Below are the code and all the weights of a small trained network. Each question names an input and a target symbol and asks about switching units off, where a switched-off unit gives its printed mean instead of its output.

import numpy as np


def w(rows, s, z=0):
    codes = np.array(rows[::2]) - 128.0
    scale = np.full(codes.shape[1], s)
    scale[-1] = z or s
    return codes * scale


def f(y):
    return y / 2 * (1 + np.tanh(0.7978845608 * (y + 0.044715 * y**3)))


def softmax(a):
    e = np.exp(a - a.max(-1, keepdims=True))
    return e / e.sum(-1, keepdims=True)


def log_softmax(a):
    a = a - a.max(-1, keepdims=True)
    return a - np.log(np.exp(a).sum(-1, keepdims=True))


def net(x, mask):
    ids = ['βγδεηξστψω'.index(c) for c in x.split()]
    T = len(ids)
    res = E[ids] + P[:T]
    u = 0
    for l in range(3):
        r = res
        for j in range(2):
            rows = slice(2 * j, 2 * j + 2)
            q, k, v = (r @ M[l][rows].T for M in (Q, K, V))
            z = softmax(np.where(np.tri(T) > 0, q @ k.T / 2**0.5, -1e9)) @ v
            o = O[l][rows]
            res = res + np.where(mask[u + j], z, o[:, -1]) @ o[:, :-1]
        u += 2
        y = f(res @ A[l][:, :-1].T + A[l][:, -1])
        res = res + np.where(mask[u : u + 8], y, B[l][:, -1]) @ B[l][:, :-1]
        u += 8
    return log_softmax(res[-1] @ U[:, :-1].T + U[:, -1])


Q, K, V, O, A, B = {}, {}, {}, {}, {}, {}
E = w([
[174,99,140,110],'β',
[207,141,175,120],'γ',
[68,72,116,95],'δ',
[62,107,142,91],'ε',
[122,154,199,109],'η',
[44,166,207,90],'ξ',
[109,121,112,172],'σ',
[128,202,133,149],'τ',
[166,250,61,95],'ψ',
[135,82,137,114],'ω',
],0.021)
P = w([
[164,45,148,75],'0',
[78,136,114,101],'1',
[85,138,99,100],'2',
[94,137,106,113],'3',
[66,155,90,177],'4',
[68,155,91,183],'5',
[79,159,105,198],'6',
[77,157,116,234],'7',
[61,153,131,252],'8',
],0.011)
Q[0] = w([
[53,149,114,179],'0.h0',
[125,86,180,95],'0.h0',
[43,157,10,192],'0.h1',
[122,44,180,1],'0.h1',
],0.0086)
K[0] = w([
[107,57,2,173],'0.h0',
[206,43,149,96],'0.h0',
[108,203,90,163],'0.h1',
[221,41,223,18],'0.h1',
],0.007)
V[0] = w([
[177,137,70,112],'0.h0',
[251,33,105,133],'0.h0',
[172,141,86,180],'0.h1',
[25,79,2,121],'0.h1',
],0.0072)
O[0] = w([
[61,74,62,40,89],'0.h0',
[144,63,28,141,2],'0.h0',
[163,129,109,131,98],'0.h1',
[161,77,226,254,206],'0.h1',
],0.0067,0.0029)
A[0] = w([
[244,147,89,127,107],'0.n0',
[76,184,87,156,253],'0.n1',
[108,200,166,101,126],'0.n2',
[159,103,206,107,9],'0.n3',
[192,80,135,160,67],'0.n4',
[159,81,149,112,114],'0.n5',
[47,125,142,84,236],'0.n6',
[160,139,118,198,59],'0.n7',
],0.011,0.0043)
B[0] = w([
[45,74,78,120,149],'0.n0',
[254,83,161,213,254],'0.n1',
[107,39,20,135,216],'0.n2',
[18,62,94,90,130],'0.n3',
[71,56,163,154,136],'0.n4',
[94,106,196,39,131],'0.n5',
[174,155,127,89,242],'0.n6',
[119,135,73,129,152],'0.n7',
],0.0077,0.0074)
Q[1] = w([
[169,140,87,217],'1.h0',
[51,127,78,156],'1.h0',
[145,226,212,219],'1.h1',
[25,2,114,68],'1.h1',
],0.0081)
K[1] = w([
[223,227,175,148],'1.h0',
[171,155,163,154],'1.h0',
[39,214,131,190],'1.h1',
[78,184,254,50],'1.h1',
],0.0087)
V[1] = w([
[169,220,75,222],'1.h0',
[168,171,163,153],'1.h0',
[63,114,2,217],'1.h1',
[129,134,122,131],'1.h1',
],0.0066)
O[1] = w([
[216,161,153,9,189],'1.h0',
[254,164,135,84,140],'1.h0',
[29,19,79,156,253],'1.h1',
[187,156,87,84,129],'1.h1',
],0.0062,0.0026)
A[1] = w([
[26,194,192,127,127],'1.n0',
[124,135,203,1,177],'1.n1',
[204,107,79,47,2],'1.n2',
[51,160,110,108,35],'1.n3',
[64,132,85,138,51],'1.n4',
[151,153,150,156,100],'1.n5',
[96,152,235,140,31],'1.n6',
[55,23,213,97,226],'1.n7',
],0.0098,0.0047)
B[1] = w([
[193,178,74,111,150],'1.n0',
[210,184,222,51,138],'1.n1',
[3,88,156,249,152],'1.n2',
[138,144,2,146,130],'1.n3',
[17,104,82,223,138],'1.n4',
[157,50,125,63,144],'1.n5',
[119,231,126,114,139],'1.n6',
[64,195,182,111,255],'1.n7',
],0.0056,0.0084)
Q[2] = w([
[70,183,56,4],'2.h0',
[254,122,68,195],'2.h0',
[50,156,110,228],'2.h1',
[76,195,89,41],'2.h1',
],0.0098)
K[2] = w([
[50,169,145,97],'2.h0',
[200,114,5,178],'2.h0',
[111,88,170,130],'2.h1',
[16,61,159,69],'2.h1',
],0.011)
V[2] = w([
[115,184,193,151],'2.h0',
[126,106,127,98],'2.h0',
[111,14,245,124],'2.h1',
[135,188,177,121],'2.h1',
],0.012)
O[2] = w([
[114,197,205,157,181],'2.h0',
[123,173,95,148,75],'2.h0',
[156,2,210,126,254],'2.h1',
[230,149,156,134,64],'2.h1',
],0.0078,0.0039)
A[2] = w([
[185,92,163,19,86],'2.n0',
[133,159,146,182,100],'2.n1',
[199,118,111,206,189],'2.n2',
[75,100,146,46,212],'2.n3',
[194,180,100,77,61],'2.n4',
[114,187,248,125,150],'2.n5',
[201,190,164,125,151],'2.n6',
[125,131,57,136,3],'2.n7',
],0.011,0.0069)
B[2] = w([
[118,58,98,102,139],'2.n0',
[41,109,207,80,149],'2.n1',
[74,108,109,108,199],'2.n2',
[247,188,127,145,182],'2.n3',
[92,108,63,230,136],'2.n4',
[115,133,59,60,247],'2.n5',
[185,155,182,255,186],'2.n6',
[173,69,229,97,148],'2.n7',
],0.0093,0.015)
U = w([
[49,91,106,220,161],'β',
[97,98,37,114,254],'γ',
[51,120,171,109,30],'δ',
[101,175,203,160,97],'ε',
[129,165,114,254,177],'η',
[34,162,111,169,132],'ξ',
[196,117,168,44,109],'σ',
[211,170,124,126,121],'τ',
[117,181,84,106,91],'ψ',
[118,71,219,192,115],'ω',
],0.0079,0.0026)

Each question gives the input, a string of symbols that net reads in full, and the target symbol t.
The units are the heads (2 rows each of Q, K, V and O) and the neurons (one row each of A and B). Each row of codes is followed by its name. A weight is (code - 128) times the scale printed after its matrix; where a second scale follows, it is the last column's (O, A, B and U).
mask holds one flag per unit, layer by layer, with each layer's heads first. A switched-off unit (its flag False) gives its mean, the last column of its rows in O or B, instead of its output. The means were averaged over made-up inputs and are rounded, as every weight is.
A unit's drop is (log p(t) with every unit on - log p(t) with that unit switched off) / (log p(t) with every unit on - log p(t) with every unit switched off).
The circuit of an input: a set's keep is (log p(t) with only the set's units on - log p(t) with every unit switched off) / (log p(t) with every unit on - log p(t) with every unit switched off). Starting from the 12 units with the biggest drops (on a tie, the unit counted first), units are removed one at a time, each time the one whose removal leaves the highest keep (on an exact tie, the one counted first), for as long as the keep stays at least 0.8.
circuit, biggest first: the units of the circuit, biggest drop first
most important unit: the unit with the biggest drop
k most important neurons: the k neurons with the biggest drops, biggest first
top k neurons in layer l: the k neurons of layer l with the biggest drops, biggest first
heads that matter: for each layer, one digit per head in row order, 1 if its drop is at least 0.15 and else 0, layers parted by /
input τ ε σ ω, target τ: circuit, biggest first : 2.n6, 1.h1, 0.n2, 2.h1
input γ τ ξ, target γ: heads that matter : 11 / 10 / 10
input γ η ω ω, target γ: circuit, biggest first : 2.h0, 0.h0
input ε ε τ ξ τ γ σ ε σ, target ω: most important unit : 0.n2
input ε β σ γ, target ε: 4 most important neurons : 0.n1, 0.n2, 0.n3, 2.n6
input σ η σ τ, target η: circuit, biggest first : 2.h1, 0.n1, 2.n6
input σ δ δ ε, target σ: heads that matter : 10 / 01 / 01
input ω δ ε σ, target ω: circuit, biggest first : 0.h1, 2.h1
input ε γ ψ, target γ: top 3 neurons in layer 0 : 0.n2, 0.n0, 0.n1
input ω ε τ γ, target ω: heads that matter : 10 / 10 / 01
input β τ η β, target β: top 2 neurons in layer 1 : 1.n4, 1.n3
input ε τ δ σ, target η: 3 most important neurons : 0.n0, 2.n6, 0.n1
input τ ξ β, target τ: 2 most important neurons : 0.n2, 0.n1
input β ε σ γ σ ω, target σ: heads that matter : 11 / 10 / 01
input δ σ δ, target δ: heads that matter : 11 / 11 / 11
input σ γ ε β τ δ τ η ψ, target γ: heads that matter : 00 / 01 / 10
input ψ ω η γ, target ψ: 2 most important neurons : 0.n1, 0.n0
input δ ψ ω ε, target δ: 2 most important neurons : 2.n5, 1.n7
input β γ γ γ, target β: heads that matter : 11 / 10 / 00
input ω ω δ ξ, target ω: heads that matter : 10 / 10 / 01
input σ δ γ ξ ψ σ, target γ: top 2 neurons in layer 2 : 2.n6, 2.n2
input ψ σ η, target ψ: heads that matter : 00 / 00 / 01
input τ η ω ω δ δ σ δ γ, target δ: most important neuron : 2.n5
input δ η δ η, target δ: most important unit : 1.h0
input δ ξ ω, target δ: heads that matter : 11 / 10 / 11
